Below are the code and all the weights of a small trained network. Each question names an input and a class and asks about switching units off, where a switched-off unit gives its printed mean instead of its output.

import numpy as np


def w(rows, s, z=0):
    codes = np.array(rows[::2]) - 128.0
    scale = np.full(codes.shape[1], s)
    scale[-1] = z or s
    return codes * scale


def norm(h):
    return h / np.sqrt((h * h).mean(-1, keepdims=True) + 1e-5)


def f(y):
    return y / 2 * (1 + np.tanh(0.7978845608 * (y + 0.044715 * y**3)))


def log_softmax(a):
    a = a - a.max(-1, keepdims=True)
    return a - np.log(np.exp(a).sum(-1, keepdims=True))


def net(x, mask):
    res = np.array(x, float).reshape(1, 7) / 4 @ E
    u = 0
    for l in range(3):
        y = f(norm(res) @ A[l][:, :-1].T + A[l][:, -1])
        res = res + np.where(mask[u : u + 4], y, B[l][:, -1]) @ B[l][:, :-1]
        u += 4
    return log_softmax(norm(res)[-1] @ U[:, :-1].T + U[:, -1])


A, B = {}, {}
E = w([
[149,108,74,221,196,120,106,180,133,197,131,105],'x0',
[184,94,211,106,82,96,99,96,47,130,142,122],'x1',
[114,85,61,104,107,83,86,149,78,115,65,163],'x2',
[156,131,152,119,192,87,88,88,170,79,132,156],'x3',
[142,79,144,112,105,124,222,102,145,139,148,214],'x4',
[157,160,55,169,114,217,132,63,82,135,137,99],'x5',
[136,176,255,97,154,131,131,108,173,141,50,173],'x6',
],0.008)
A[0] = w([
[135,138,206,219,192,146,150,162,195,177,132,20,4],'L0N0',
[144,114,3,177,103,122,137,119,72,148,74,162,150],'L0N1',
[98,199,155,148,78,150,199,155,115,174,196,30,121],'L0N2',
[211,132,211,120,78,108,203,45,135,159,176,152,80],'L0N3',
],0.0059,0.0034)
B[0] = w([
[158,99,146,119,208,117,157,164,188,120,124,141,210],'L0N0',
[155,184,195,173,158,221,162,89,191,158,68,218,251],'L0N1',
[141,45,124,101,161,81,133,186,54,250,77,115,242],'L0N2',
[247,104,204,207,123,161,141,85,113,104,229,254,252],'L0N3',
],0.0091,0.0038)
A[1] = w([
[79,53,30,221,8,203,113,123,35,168,105,123,184],'L1N0',
[143,161,89,177,222,147,231,144,213,19,157,34,1],'L1N1',
[86,141,195,111,184,81,208,155,152,3,79,152,61],'L1N2',
[131,249,72,170,235,163,146,117,117,129,175,208,169],'L1N3',
],0.0052,0.0019)
B[1] = w([
[180,157,116,132,100,165,139,129,101,22,94,69,252],'L1N0',
[120,121,73,100,147,186,146,82,104,114,171,97,168],'L1N1',
[189,170,173,54,132,172,110,108,151,232,115,147,192],'L1N2',
[182,152,37,162,142,71,77,163,157,9,126,126,253],'L1N3',
],0.011,0.004)
A[2] = w([
[165,225,94,170,111,227,195,156,152,81,106,191,254],'L2N0',
[113,154,232,97,92,139,147,82,146,101,133,170,130],'L2N1',
[106,100,57,176,254,122,97,91,147,110,130,117,82],'L2N2',
[156,158,135,170,149,117,148,177,160,172,89,130,177],'L2N3',
],0.0086,0.0021)
B[2] = w([
[141,35,127,157,118,111,194,99,58,93,98,159,245],'L2N0',
[9,63,73,132,54,117,207,103,115,147,134,157,188],'L2N1',
[94,244,153,76,123,181,2,160,177,230,152,39,182],'L2N2',
[132,65,166,187,249,106,89,193,120,136,39,169,169],'L2N3',
],0.0096,0.012)
U = w([
[189,125,22,157,122,196,158,114,106,66,60,81,184],'0',
[123,213,84,97,219,151,77,169,213,207,219,47,8],'1',
[151,191,62,194,92,139,72,176,187,77,154,96,2],'2',
[204,112,137,178,249,122,78,215,166,202,63,138,224],'3',
[160,133,140,69,74,50,62,152,72,142,104,51,104],'4',
[71,143,144,23,76,101,163,110,209,187,111,200,74],'5',
[176,39,138,179,89,107,246,74,92,90,155,200,206],'6',
],0.011,0.0039)

Each question gives the input, the list of numbers given to net, and the class t.
The units are the neurons (one row each of A and B). Each row of codes is followed by its name. A weight is (code - 128) times the scale printed after its matrix; where a second scale follows, it is the last column's (A, B and U).
mask holds one flag per neuron, layer by layer. A switched-off neuron (its flag False) gives its mean, the last column of its row in B, instead of its output. The means were averaged over made-up inputs and are rounded, as every weight is.
A unit's drop is (log p(t) with every unit on - log p(t) with that unit switched off) / (log p(t) with every unit on - log p(t) with every unit switched off).
The circuit of an input: a set's keep is (log p(t) with only the set's units on - log p(t) with every unit switched off) / (log p(t) with every unit on - log p(t) with every unit switched off). Starting from all 12 units, units are removed one at a time, each time the one whose removal leaves the highest keep (on an exact tie, the one counted first), for as long as the keep stays at least 0.8.
units of the circuit, in order: the units of the circuit, biggest drop first
unit that matters most: the unit with the biggest drop
k most important neurons: the k neurons with the biggest drops, biggest first
k most important neurons of layer l: the k neurons of layer l with the biggest drops, biggest first
input [-1,5,6,5,1,-3,2], class 5: unit that matters most => L2N0
input [-4,-7,2,-7,0,1,1], class 6: 3 most important neurons => [L2N0 L2N2 L0N1]
input [3,-8,7,2,-5,-2,-4], class 2: units of the circuit, in order => [L1N3 L0N2]
input [-3,-6,-1,1,-4,-2,8], class 5: 2 most important neurons => [L2N1 L0N2]
input [-1,1,-3,-2,-2,-6,1], class 5: units of the circuit, in order => [L2N1 L2N0]
input [0,-3,8,-8,2,-3,8], class 5: 3 most important neurons of layer 1 => [L1N3 L1N0 L1N2]
input [4,-2,-7,4,-1,-4,-4], class 1: 2 most important neurons => [L1N1 L2N2]
input [-4,-8,7,-2,-1,0,4], class 6: 4 most important neurons => [L2N0 L2N2 L0N2 L0N0]
input [-2,-7,2,7,0,2,-1], class 1: 4 most important neurons => [L2N2 L1N0 L0N3 L1N1]
input [-2,-2,-1,-7,-7,-8,8], class 5: 2 most important neurons => [L1N3 L2N1]
input [-8,1,5,-4,0,-7,-4], class 5: 2 most important neurons => [L2N0 L0N2]
input [-2,3,1,-6,1,-5,-7], class 0: 2 most important neurons => [L1N0 L0N3]
input [-7,-3,0,5,-3,3,-7], class 2: units of the circuit, in order => [L2N2 L1N3]
input [3,-2,-7,5,4,-3,7], class 6: units of the circuit, in order => [L2N1]
input [7,-4,-4,2,-2,-2,2], class 1: 3 most important neurons => [L2N2 L1N1 L0N1]
input [-3,0,-4,5,-5,7,7], class 6: 3 most important neurons => [L2N0 L2N1 L0N3]
input [6,1,1,8,0,1,2], class 1: units of the circuit, in order => [L2N2 L0N3]
input [-3,3,5,7,0,-7,-2], class 5: 2 most important neurons => [L2N0 L1N2]
input [0,5,-8,-6,-2,6,-3], class 3: 3 most important neurons => [L0N2 L2N1 L2N0]
input [1,5,2,6,-2,2,1], class 4: 2 most important neurons of layer 1 => [L1N2 L1N3]
input [3,-2,-7,-4,2,-3,-7], class 3: unit that matters most => L0N2
input [8,4,5,-1,6,-7,-4], class 3: 2 most important neurons of layer 0 => [L0N3 L0N1]
input [6,-7,-3,-2,-5,-1,3], class 1: 3 most important neurons => [L2N2 L1N1 L0N1]
input [-4,4,-2,4,-8,-6,7], class 5: 2 most important neurons => [L2N1 L2N0]
input [4,6,-4,-8,1,-3,-8], class 0: 2 most important neurons of layer 0 => [L0N3 L0N0]
input [-6,-7,-2,7,-3,-2,4], class 5: 2 most important neurons of layer 0 => [L0N3 L0N1]
input [-2,-5,-2,7,-1,-2,-7], class 1: units of the circuit, in order => [L2N2]
input [-1,-5,0,6,1,-4,7], class 5: 2 most important neurons of layer 2 => [L2N1 L2N0]
